Below is a small trained network, with its code and all its weights. Each question gives an input and a class and asks what happens when units are switched off, that is, made to give their printed mean instead of their output.

import numpy as np


def w(rows, s, z=0):
    codes = np.array(rows[::2]) - 128.0
    scale = np.full(codes.shape[1], s)
    scale[-1] = z or s
    return codes * scale


def f(y):
    return y / 2 * (1 + np.tanh(0.7978845608 * (y + 0.044715 * y**3)))


def log_softmax(a):
    a = a - a.max(-1, keepdims=True)
    return a - np.log(np.exp(a).sum(-1, keepdims=True))


def net(x, mask):
    res = np.array(x, float).reshape(1, 8) / 4 @ E
    y = f(res @ A[0][:, :-1].T + A[0][:, -1])
    res = res + np.where(mask, y, B[0][:, -1]) @ B[0][:, :-1]
    return log_softmax(res[-1] @ U[:, :-1].T + U[:, -1])


A, B = {}, {}
E = w([
[36,122,212,83,120],'x0',
[184,140,181,137,254],'x1',
[84,93,67,118,170],'x2',
[185,106,174,153,167],'x3',
[172,195,188,31,105],'x4',
[67,229,159,195,140],'x5',
[67,81,160,196,43],'x6',
[146,109,138,102,150],'x7',
],0.0079)
A[0] = w([
[8,90,87,21,32,160],'N0',
[76,100,111,91,88,102],'N1',
[151,183,114,26,195,1],'N2',
[185,98,90,146,89,96],'N3',
[187,117,95,110,147,143],'N4',
[141,112,150,140,115,215],'N5',
[109,141,167,109,124,40],'N6',
[125,66,102,149,147,90],'N7',
[35,150,201,115,188,97],'N8',
[172,117,164,143,134,78],'N9',
[139,202,114,145,7,80],'N10',
[156,52,51,147,194,183],'N11',
[139,121,148,121,119,197],'N12',
[132,128,116,175,126,184],'N13',
[151,143,249,95,93,100],'N14',
[124,67,106,144,157,24],'N15',
],0.017,0.005)
B[0] = w([
[143,93,2,190,165,251],'N0',
[132,126,82,155,144,173],'N1',
[190,145,152,29,162,182],'N2',
[78,153,150,154,144,167],'N3',
[134,83,117,132,101,172],'N4',
[205,137,131,177,97,150],'N5',
[117,170,84,130,148,138],'N6',
[74,124,94,132,174,163],'N7',
[38,171,141,203,97,180],'N8',
[92,109,90,91,132,146],'N9',
[47,216,138,206,161,197],'N10',
[205,68,90,202,99,211],'N11',
[167,143,112,148,120,145],'N12',
[156,103,201,143,120,153],'N13',
[178,133,29,132,220,188],'N14',
[105,177,100,158,117,153],'N15',
],0.023,0.02)
U = w([
[181,106,145,74,163,66],'0',
[102,119,121,190,154,255],'1',
[1,104,114,107,95,23],'2',
[131,169,165,88,187,20],'3',
[52,141,237,187,106,90],'4',
],0.0095,0.0051)

Each question gives the input, the list of numbers given to net, and the class t.
The units are the neurons (one row each of A and B). Each row of codes is followed by its name. A weight is (code - 128) times the scale printed after its matrix; where a second scale follows, it is the last column's (A, B and U).
mask holds one flag per neuron, in row order. A switched-off neuron (its flag False) gives its mean, the last column of its row in B, instead of its output. The means were averaged over made-up inputs and are rounded, as every weight is.
A unit's drop is (log p(t) with every unit on - log p(t) with that unit switched off) / (log p(t) with every unit on - log p(t) with every unit switched off).
The circuit of an input: a set's keep is (log p(t) with only the set's units on - log p(t) with every unit switched off) / (log p(t) with every unit on - log p(t) with every unit switched off). Starting from the 12 units with the biggest drops (on a tie, the unit counted first), units are removed one at a time, each time the one whose removal leaves the highest keep (on an exact tie, the one counted first), for as long as the keep stays at least 0.8.
units of the circuit, in order: the units of the circuit, biggest drop first
k most important neurons: the k neurons with the biggest drops, biggest first
drop of u: that unit's drop, to one decimal
input [0,7,4,5,6,6,-5,-6], class 3: units of the circuit, in order -> [N2]
input [6,1,-5,-5,-4,7,-6,4], class 4: units of the circuit, in order -> [N0, N8]
input [5,3,-4,-6,5,-7,0,-1], class 0: units of the circuit, in order -> [N2, N10]
input [-2,6,-8,8,6,2,7,8], class 0: 3 most important neurons -> [N10, N0, N14]
input [-2,7,-6,-2,-2,5,1,3], class 4: units of the circuit, in order -> [N0, N11]
input [-4,2,0,-7,-2,3,3,-6], class 4: units of the circuit, in order -> [N0, N14, N11]
input [6,6,4,3,1,3,-6,2], class 3: 2 most important neurons -> [N2, N8]
input [8,1,-3,0,8,-2,-4,3], class 0: 3 most important neurons -> [N2, N10, N14]
input [-3,3,5,-3,5,-2,-6,6], class 0: drop of N3 -> 0.0
input [-1,-1,-4,-4,-3,5,-5,-7], class 4: drop of N0 -> 0.3
input [-7,-4,-3,0,-3,3,-3,-3], class 4: drop of N0 -> 0.4
input [1,4,-2,-5,1,5,-4,4], class 3: drop of N2 -> 0.1
